Below are the code and all the weights of a small trained network. Each question names an input and a target symbol and asks about switching units off, where a switched-off unit gives its printed mean instead of its output.

import numpy as np


def w(rows, s, z=0):
    codes = np.array(rows[::2]) - 128.0
    scale = np.full(codes.shape[1], s)
    scale[-1] = z or s
    return codes * scale


def f(y):
    return np.maximum(y, 0)


def softmax(a):
    e = np.exp(a - a.max(-1, keepdims=True))
    return e / e.sum(-1, keepdims=True)


def log_softmax(a):
    a = a - a.max(-1, keepdims=True)
    return a - np.log(np.exp(a).sum(-1, keepdims=True))


def net(x, mask):
    ids = ['Θβγζητψ'.index(c) for c in x.split()]
    T = len(ids)
    res = E[ids] + P[:T]
    u = 0
    for l in range(2):
        q, k, v = (res @ M[l].T for M in (Q, K, V))
        z = softmax(np.where(np.tri(T) > 0, q @ k.T / 2**0.5, -1e9)) @ v
        res = res + np.where(mask[u], z, O[l][:, -1]) @ O[l][:, :-1]
        u += 1
        y = f(res @ A[l][:, :-1].T + A[l][:, -1])
        res = res + np.where(mask[u : u + 12], y, B[l][:, -1]) @ B[l][:, :-1]
        u += 12
    return log_softmax(res[-1] @ U[:, :-1].T + U[:, -1])


Q, K, V, O, A, B = {}, {}, {}, {}, {}, {}
E = w([
[223,89,211,72,64],'Θ',
[71,76,198,107,168],'β',
[129,159,27,148,118],'γ',
[122,63,255,80,135],'ζ',
[16,107,114,152,198],'η',
[190,146,78,114,82],'τ',
[61,155,6,170,177],'ψ',
],0.008)
P = w([
[105,115,109,157,98],'0',
[138,56,93,83,121],'1',
[153,134,97,41,114],'2',
[102,51,102,152,112],'3',
[143,248,160,110,132],'4',
[170,175,158,189,190],'5',
[119,199,125,4,96],'6',
[168,43,105,127,214],'7',
[157,82,80,35,157],'8',
[155,147,187,224,199],'9',
[82,234,167,60,102],'10',
[123,212,222,159,146],'11',
[81,105,128,35,144],'12',
],0.012)
Q[0] = w([
[168,108,147,223,157],'0.h1',
[126,5,72,109,118],'0.h1',
],0.024)
K[0] = w([
[95,210,122,4,125],'0.h1',
[116,207,187,219,92],'0.h1',
],0.016)
V[0] = w([
[138,227,12,209,119],'0.h1',
[255,153,153,87,44],'0.h1',
],0.0095)
O[0] = w([
[119,250,214,176,89,17],'0.h1',
[27,135,117,19,90,250],'0.h1',
],0.011,0.0022)
A[0] = w([
[95,164,97,143,80,130],'0.n1',
[145,160,163,53,41,254],'0.n2',
[188,107,163,173,191,165],'0.n3',
[86,145,46,68,167,125],'0.n4',
[162,137,217,112,121,134],'0.n5',
[201,169,76,64,176,216],'0.n6',
[163,77,65,166,205,194],'0.n7',
[126,133,110,192,128,36],'0.n8',
[117,63,61,104,109,161],'0.n9',
[127,130,168,101,254,114],'0.n10',
[215,147,129,192,246,234],'0.n11',
[120,211,102,174,160,123],'0.n12',
],0.007,0.0075)
B[0] = w([
[110,108,186,124,93,143],'0.n1',
[1,120,116,178,141,244],'0.n2',
[191,170,133,100,148,171],'0.n3',
[98,105,202,137,92,203],'0.n4',
[113,177,126,171,141,160],'0.n5',
[93,96,226,176,186,215],'0.n6',
[167,77,207,103,122,194],'0.n7',
[136,56,111,102,70,130],'0.n8',
[120,80,130,58,97,212],'0.n9',
[186,162,122,169,70,152],'0.n10',
[244,163,212,90,119,207],'0.n11',
[141,114,191,131,89,153],'0.n12',
],0.0077,0.011)
Q[1] = w([
[157,152,2,105,103],'1.h1',
[89,114,227,127,103],'1.h1',
],0.0087)
K[1] = w([
[108,149,156,101,254],'1.h1',
[165,90,109,155,21],'1.h1',
],0.0092)
V[1] = w([
[107,254,150,239,23],'1.h1',
[20,137,49,63,109],'1.h1',
],0.0063)
O[1] = w([
[168,175,65,67,9,155],'1.h1',
[145,81,195,253,23,4],'1.h1',
],0.0071,0.0018)
A[1] = w([
[115,82,185,185,23,160],'1.n1',
[134,127,177,109,165,120],'1.n2',
[168,179,114,208,146,1],'1.n3',
[1,111,75,139,103,186],'1.n4',
[178,204,93,113,149,79],'1.n5',
[87,123,115,112,185,140],'1.n6',
[130,125,128,89,47,127],'1.n7',
[176,148,41,88,78,44],'1.n8',
[151,197,66,29,109,173],'1.n9',
[142,69,134,215,120,47],'1.n10',
[175,125,132,87,102,108],'1.n11',
[183,250,168,163,149,177],'1.n12',
],0.0085,0.008)
B[1] = w([
[123,218,182,43,135,255],'1.n1',
[161,124,106,159,94,191],'1.n2',
[48,100,131,208,34,141],'1.n3',
[184,77,232,169,31,226],'1.n4',
[141,113,173,190,130,168],'1.n5',
[196,148,166,107,94,180],'1.n6',
[75,91,96,160,183,191],'1.n7',
[2,186,116,85,211,161],'1.n8',
[172,166,109,231,89,225],'1.n9',
[107,214,124,141,186,175],'1.n10',
[105,66,106,166,158,165],'1.n11',
[38,13,30,92,108,212],'1.n12',
],0.0072,0.019)
U = w([
[152,197,193,178,111,105],'Θ',
[69,109,121,2,228,96],'β',
[70,67,75,186,107,145],'γ',
[176,40,128,242,142,10],'ζ',
[239,179,140,104,152,187],'η',
[130,91,142,60,51,98],'τ',
[33,204,99,98,209,252],'ψ',
],0.0055,0.0029)

Each question gives the input, a string of symbols that net reads in full, and the target symbol t.
The units are the heads (2 rows each of Q, K, V and O) and the neurons (one row each of A and B). Each row of codes is followed by its name. A weight is (code - 128) times the scale printed after its matrix; where a second scale follows, it is the last column's (O, A, B and U).
mask holds one flag per unit, layer by layer, with each layer's heads first. A switched-off unit (its flag False) gives its mean, the last column of its rows in O or B, instead of its output. The means were averaged over made-up inputs and are rounded, as every weight is.
A unit's drop is (log p(t) with every unit on - log p(t) with that unit switched off) / (log p(t) with every unit on - log p(t) with every unit switched off).
The circuit of an input: a set's keep is (log p(t) with only the set's units on - log p(t) with every unit switched off) / (log p(t) with every unit on - log p(t) with every unit switched off). Starting from the 12 units with the biggest drops (on a tie, the unit counted first), units are removed one at a time, each time the one whose removal leaves the highest keep (on an exact tie, the one counted first), for as long as the keep stays at least 0.8.
units of the circuit, in order: the units of the circuit, biggest drop first
unit that matters most: the unit with the biggest drop
k most important neurons: the k neurons with the biggest drops, biggest first
k most important neurons of layer l: the k neurons of layer l with the biggest drops, biggest first
input β τ γ τ, target η: unit that matters most	0.h1
input η τ Θ Θ, target η: units of the circuit, in order	1.h1; 0.h1
input Θ τ ψ ζ Θ Θ Θ, target β: units of the circuit, in order	0.h1; 1.n4
input τ τ Θ γ Θ η τ β β Θ γ, target η: units of the circuit, in order	0.h1; 1.n12; 0.n2
input ζ η η ζ ζ τ ζ η β Θ τ, target ζ: units of the circuit, in order	0.h1; 1.n1
input Θ γ Θ τ η τ Θ Θ Θ η, target τ: units of the circuit, in order	0.h1; 1.n4
input ψ τ Θ β ψ ζ, target ψ: units of the circuit, in order	1.h1; 1.n9; 0.h1; 0.n11
input ζ Θ η ζ η γ η γ τ β Θ η, target ζ: units of the circuit, in order	1.h1; 1.n1
input β β γ ψ Θ τ Θ η β γ γ ψ τ, target β: 3 most important neurons of layer 1	1.n9; 1.n12; 1.n4
input ζ γ β η β η Θ, target ζ: units of the circuit, in order	0.h1; 1.n1; 1.h1
input ψ β τ Θ, target γ: 3 most important neurons	1.n12; 1.n9; 1.n1
input ψ η τ Θ τ γ ζ β Θ γ, target β: 2 most important neurons of layer 0	0.n7; 0.n4
input Θ ζ γ η Θ ζ Θ ψ Θ β Θ Θ γ, target η: units of the circuit, in order	0.h1; 0.n2; 1.n12
input ζ γ β γ, target β: 3 most important neurons	1.n9; 1.n4; 0.n7
input ψ τ γ ψ τ τ, target ψ: units of the circuit, in order	0.h1; 1.h1; 1.n4
input ζ Θ ζ, target β: units of the circuit, in order	1.n4
input β η Θ β η τ ψ, target β: units of the circuit, in order	1.h1; 1.n9
input τ Θ η τ Θ η ψ Θ γ γ, target τ: 2 most important neurons of layer 0	0.n12; 0.n11
input ζ ζ η, target β: 2 most important neurons of layer 0	0.n7; 0.n2
input Θ γ τ Θ τ ψ ζ Θ γ, target Θ: units of the circuit, in order	0.h1
input Θ Θ β β Θ τ ζ η γ, target Θ: units of the circuit, in order	0.h1; 1.h1; 1.n12
input τ η η Θ η τ Θ ζ τ, target Θ: 3 most important neurons	1.n12; 0.n2; 0.n11
input β γ β γ Θ ζ Θ β β Θ Θ, target β: units of the circuit, in order	0.h1; 1.h1; 1.n9
input β γ τ Θ τ Θ η τ ψ Θ ψ ψ, target β: 2 most important neurons	1.n12; 1.n9
input Θ τ η τ Θ τ Θ γ η τ, target τ: 2 most important neurons	1.n9; 1.n4
input β Θ η Θ ζ β ζ τ γ ψ ζ γ, target ψ: 2 most important neurons	1.n4; 0.n9
input η Θ Θ η β Θ γ ζ, target η: most important neuron of layer 1	1.n9
input β ψ Θ β τ, target β: 2 most important neurons of layer 1	1.n12; 1.n9
input γ γ β, target ψ: 2 most important neurons	1.n8; 1.n4
